(115, 137, 156, 129, 134): 156, 156
(123, 132, 127, 152, 151, 144, 118): 152, 152
((127, 128, 126, 120, 130), (134, 104, 129, 117, 140), (130, 123, 129, 118, 128)): 129, 140
(115, 108, 131, 151, 132): 131, 151
(100, 131, 125, 126, 112): 125, 131
((123, 122, 119, 116, 135, 124, 117), (113, 117, 127, 111, 125, 118, 107), (117, 109, 132, 120, 130, 118, 122)): 111, 135
---
array([[142, 109, 135, 137],
       [137, 103, 117, 151]]) => 117

array([143, 107, 132, 138, 110, 112]) => 112

array([[134, 114, 142, 135, 157],
       [137, 138, 128, 140, 120],
       [142, 137, 124, 136, 112]]) => 120

array([130, 122, 137, 100, 116, 144]) => 122

array([124, 132, 105, 141, 149, 140, 113]) => 124

array([157, 123, 128, 152, 111]) => 128

array([[131, 137, 122, 124, 131, 131],
       [131, 115, 105, 129, 148, 135],
       [134, 135, 134, 123, 125, 134]]) => 122

array([[151, 101, 123, 128, 126],
       [144, 113, 146, 119, 130]]) => 119

array([125, 116, 153, 130]) => 130
---
Q:
[[114 129 129 128 131 122 133 125 126 141 130 133 127]
 [138 129 125 132 128 128 123 128 132 114 125 122 135]
 [141 123 127 125 125 132 116 131 133 118 126 128 125]
 [137 137 121 142 130 121 122 102 137 101 123 114 151]
 [116 126 128 127 134 113 118 115 134 134 132 136 128]
 [131 128 132 125 123 142 142 128 119 137 126 127 120]
 [123 131 129 130 128 129 137 129 124 132 128 126 130]
 [138 121 131 119 124 139 125 147 126 131 127 128 114]
 [116 127 132 124 128 129 138 137 121 145 131 134 120]
 [140 127 128 128 125 135 126 133 128 128 125 124 128]
 [123 128 128 128 130 123 128 123 128 130 130 131 128]
 [137 125 125 128 128 124 114 120 136 117 128 128 130]]
A: 125

Q:
[[124 127 137 125 127 126 128 126 118 127 140 128 124 123 118 120]
 [123 139 127 127 129 141 124 125 145 127 126 131 126 126 113 129]
 [126 126 118 131 132 126 124 123 120 126 113 128 127 130 130 123]
 [132 113 125 130 129 110 130 128  99 128 124 124 129 131 145 121]
 [123 132 138 124 127 132 127 126 128 127 141 129 124 122 112 122]
 [129 119 121 131 130 117 127 125 108 127 118 126 128 130 138 121]
 [126 119 126 128 130 116 126 123 101 125 125 126 125 127 130 115]]
A: 119

Q:
[[111 114 113 108 147 146]
 [141 133 133 120 141 146]
 [113 114 107 112 113 118]
 [111 138 108 137 110 137]
 [150 112 124 144 123 124]
 [118 120 111 113 135 116]
 [121 145 129 147 140 127]
 [116 147 115 119 125 147]
 [147 127 134 126 131 148]
 [142 140 114 147 148 127]
 [115 111 118 109 138 127]
 [116 110 147 106 145 142]]
A: 110

Q:
[[125 130 135 136 128 121 132 130 133 119]
 [132 132 127 120 124 127 128 109 144 149]
 [129 134 123 122 122 133 129 130 125 140]
 [130 128 127 133 131 122 131 129 126 125]
 [133 123 125 131 136 121 127 126 119 128]]
A: 123

Q:
[[124 144 123 122 123 154 110 117 136 122 133 130 123 149 136]
 [124 131 141 136 123 113 137 122 124 130 118 136 132 131 133]
 [129 125 115 120 136 142 124 134 130 140 123 135 137 142 139]
 [127 126 129 129 128 131 127 128 129 129 128 129 130 128 128]
 [132 115 133 134 132 107 143 136 121 131 124 128 131 110 121]]
A: 115

Q:
[[132 113 122 142 126 107 154 110 125 139 111 148 129 152]
 [130 124 143 144 113 103 137 128 115 113 141 139 120 136]
 [102 120 134 152 120 149 130 104 145 123 126 116 128 135]
 [138 146 110 124 128 116 121 135 111 123 144 108 131 122]
 [150 140 138 133 115 137 137 108 122 140 122 112 130 153]]
A: 140

Q:
[[129 137 149 125 125 116 145 127 130 130]
 [122 123 134 127 146 120 127 121 137 121]
 [131 137 149 124 123 118 134 125 130 136]
 [122 123 137 127 147 120 128 121 138 122]
 [132 138 149 124 126 117 144 128 129 133]
 [132 140 129 122 124 114 118 126 127 138]
 [122 124 145 126 144 114 124 125 138 124]
 [131 138 148 123 123 117 135 124 128 135]
 [130 136 147 126 129 117 145 129 128 134]
 [125 140 129 122 126 114 118 129 127 138]
 [122 123 134 126 147 119 128 121 137 121]]
A: 123
